Below are the code and all the weights of a small trained network. Each question names an input and a class and asks about switching units off, where a switched-off unit gives its printed mean instead of its output.

import numpy as np


def w(rows, s, z=0):
    codes = np.array(rows[::2]) - 128.0
    scale = np.full(codes.shape[1], s)
    scale[-1] = z or s
    return codes * scale


def norm(h):
    return h / np.sqrt((h * h).mean(-1, keepdims=True) + 1e-5)


def f(y):
    return y / 2 * (1 + np.tanh(0.7978845608 * (y + 0.044715 * y**3)))


def log_softmax(a):
    a = a - a.max(-1, keepdims=True)
    return a - np.log(np.exp(a).sum(-1, keepdims=True))


def net(x, mask):
    res = np.array(x, float).reshape(1, 5) / 4 @ E
    u = 0
    for l in range(3):
        y = f(norm(res) @ A[l][:, :-1].T + A[l][:, -1])
        res = res + np.where(mask[u : u + 8], y, B[l][:, -1]) @ B[l][:, :-1]
        u += 8
    return log_softmax(norm(res)[-1] @ U[:, :-1].T + U[:, -1])


A, B = {}, {}
E = w([
[167,163,11,105,92,254,106,191,143,148,100],'x0',
[135,143,136,126,131,127,141,125,138,103,108],'x1',
[134,120,128,107,132,132,122,120,142,134,135],'x2',
[163,172,140,221,154,111,72,130,170,82,196],'x3',
[70,138,175,182,193,173,104,225,178,187,54],'x4',
],0.0089)
A[0] = w([
[86,66,233,148,240,195,172,186,167,135,104,111],'0.n0',
[161,255,57,119,92,165,69,111,90,98,136,88],'0.n1',
[177,153,75,138,84,160,103,142,142,135,119,82],'0.n2',
[170,143,197,208,214,160,27,182,209,126,151,17],'0.n3',
[48,106,69,128,140,162,161,153,69,83,133,146],'0.n4',
[60,170,109,159,172,221,85,127,252,195,62,3],'0.n5',
[147,122,161,153,82,149,153,25,89,106,178,75],'0.n6',
[17,37,153,179,249,86,106,120,186,125,74,35],'0.n7',
],0.0059,0.0023)
B[0] = w([
[137,90,174,138,123,152,71,66,99,134,90,249],'0.n0',
[118,106,92,83,156,154,65,67,77,129,166,203],'0.n1',
[87,138,197,170,86,243,110,106,180,95,120,173],'0.n2',
[130,254,153,142,90,115,165,130,128,145,180,237],'0.n3',
[156,106,152,113,91,147,158,89,169,129,126,151],'0.n4',
[113,145,36,212,147,101,166,162,116,180,79,254],'0.n5',
[135,85,97,157,224,159,137,163,109,138,62,193],'0.n6',
[129,188,196,91,77,125,80,159,77,69,135,227],'0.n7',
],0.0074,0.0057)
A[1] = w([
[140,148,123,173,71,136,93,173,75,63,8,65],'1.n0',
[220,112,127,250,149,108,5,126,139,55,195,182],'1.n1',
[193,71,176,139,139,63,186,114,64,77,146,163],'1.n2',
[166,122,78,80,63,255,106,109,169,87,182,11],'1.n3',
[58,134,162,118,146,138,79,190,140,154,57,109],'1.n4',
[156,150,170,133,191,51,123,89,197,86,137,29],'1.n5',
[88,86,118,147,150,143,182,173,150,186,82,7],'1.n6',
[174,131,116,107,124,60,165,84,134,82,204,53],'1.n7',
],0.0066,0.0018)
B[1] = w([
[131,62,128,57,138,158,136,139,155,153,152,193],'1.n0',
[163,82,121,170,200,163,109,205,201,78,194,254],'1.n1',
[2,133,134,128,211,135,186,180,147,167,101,229],'1.n2',
[190,110,151,147,134,11,175,94,78,67,148,230],'1.n3',
[109,95,157,80,82,109,105,73,136,31,134,205],'1.n4',
[174,93,112,117,74,134,125,209,148,146,145,173],'1.n5',
[164,97,133,130,103,237,63,99,199,136,126,159],'1.n6',
[78,25,108,135,114,187,113,180,189,187,168,193],'1.n7',
],0.0078,0.006)
A[2] = w([
[128,76,98,85,144,104,233,114,33,148,94,150],'2.n0',
[133,100,167,73,85,125,93,78,1,107,100,63],'2.n1',
[79,147,153,59,148,84,172,135,123,200,115,4],'2.n2',
[50,84,117,111,126,142,131,132,89,153,46,200],'2.n3',
[130,159,72,179,161,134,146,171,227,129,165,77],'2.n4',
[65,110,122,103,194,134,169,145,132,215,196,42],'2.n5',
[106,162,186,161,139,47,155,156,126,74,182,237],'2.n6',
[136,102,54,128,123,132,165,158,169,146,100,36],'2.n7',
],0.0099,0.0024)
B[2] = w([
[178,200,145,130,80,122,148,174,107,151,107,248],'2.n0',
[26,92,193,150,146,118,177,172,90,107,92,225],'2.n1',
[103,187,80,150,193,169,125,124,129,185,102,176],'2.n2',
[177,126,91,88,150,104,115,4,174,93,213,255],'2.n3',
[51,85,145,111,143,117,160,111,82,121,53,235],'2.n4',
[110,150,108,122,146,127,110,144,170,151,75,209],'2.n5',
[197,113,100,96,84,125,104,117,134,159,141,243],'2.n6',
[121,129,175,136,85,117,99,121,131,138,154,168],'2.n7',
],0.011,0.0078)
U = w([
[130,227,55,57,189,79,164,93,184,252,107,99],'0',
[183,150,153,96,23,98,237,162,28,115,108,138],'1',
[67,10,115,142,194,85,142,239,192,167,140,172],'2',
[229,73,35,174,179,124,120,92,74,54,223,2],'3',
[27,98,244,69,155,84,107,63,108,104,117,114],'4',
[182,97,72,90,40,206,84,40,223,157,121,161],'5',
[232,211,225,169,55,61,34,196,144,165,188,188],'6',
[32,208,89,243,124,194,112,175,117,144,68,88],'7',
],0.014,0.0017)

Each question gives the input, the list of numbers given to net, and the class t.
The units are the neurons (one row each of A and B). Each row of codes is followed by its name. A weight is (code - 128) times the scale printed after its matrix; where a second scale follows, it is the last column's (A, B and U).
mask holds one flag per neuron, layer by layer. A switched-off neuron (its flag False) gives its mean, the last column of its row in B, instead of its output. The means were averaged over made-up inputs and are rounded, as every weight is.
A unit's drop is (log p(t) with every unit on - log p(t) with that unit switched off) / (log p(t) with every unit on - log p(t) with every unit switched off).
The circuit of an input: a set's keep is (log p(t) with only the set's units on - log p(t) with every unit switched off) / (log p(t) with every unit on - log p(t) with every unit switched off). Starting from the 12 units with the biggest drops (on a tie, the unit counted first), units are removed one at a time, each time the one whose removal leaves the highest keep (on an exact tie, the one counted first), for as long as the keep stays at least 0.8.
circuit, biggest first: the units of the circuit, biggest drop first
unit that matters most: the unit with the biggest drop
top k neurons: the k neurons with the biggest drops, biggest first
k most important neurons of layer l: the k neurons of layer l with the biggest drops, biggest first
drop when u is switched off: that unit's drop, to one decimal
input [-5,-4,-6,1,6], class 6: circuit, biggest first => 0.n3, 2.n6
input [0,5,-1,-4,8], class 4: circuit, biggest first => 1.n4
input [-6,-8,-2,8,0], class 2: circuit, biggest first => 1.n1, 2.n3
input [0,-2,7,-5,-7], class 0: top 3 neurons => 1.n2, 2.n2, 0.n2
input [8,-2,2,0,-6], class 1: 2 most important neurons of layer 2 => 2.n3, 2.n1
input [-1,-1,-5,2,8], class 6: top 2 neurons => 0.n7, 0.n3
input [1,-6,-5,6,0], class 3: top 3 neurons => 1.n2, 2.n1, 0.n5
input [3,-4,-8,-7,1], class 5: top 2 neurons => 1.n6, 0.n7
input [4,-4,6,4,1], class 7: top 3 neurons => 0.n5, 2.n3, 2.n4
input [2,-7,5,8,3], class 7: top 2 neurons => 2.n4, 0.n3
input [-5,7,7,1,8], class 6: 2 most important neurons of layer 2 => 2.n4, 2.n6
input [-2,-2,-3,0,8], class 4: top 4 neurons => 0.n0, 1.n4, 1.n1, 2.n0
input [-1,-2,-6,6,7], class 6: top 2 neurons => 0.n3, 0.n7
input [8,7,-1,4,-4], class 3: circuit, biggest first => 1.n3
input [-1,-8,4,-7,6], class 4: top 3 neurons => 2.n1, 1.n4, 0.n7
input [8,-5,2,0,8], class 5: 2 most important neurons of layer 2 => 2.n1, 2.n3
input [-4,3,4,-2,0], class 0: top 2 neurons => 1.n2, 2.n2
input [1,-8,8,-5,4], class 5: top 3 neurons => 0.n5, 1.n6, 1.n3
input [-1,-6,-8,2,8], class 6: drop when 0.n7 is switched off => 0.3
input [-4,6,0,-1,-8], class 0: unit that matters most => 1.n2
input [1,8,-6,-2,8], class 5: drop when 0.n5 is switched off => 0.8
input [-4,5,-5,-6,-7], class 0: drop when 0.n3 is switched off => 0.0
input [0,2,-8,-7,-2], class 0: 2 most important neurons of layer 2 => 2.n2, 2.n3
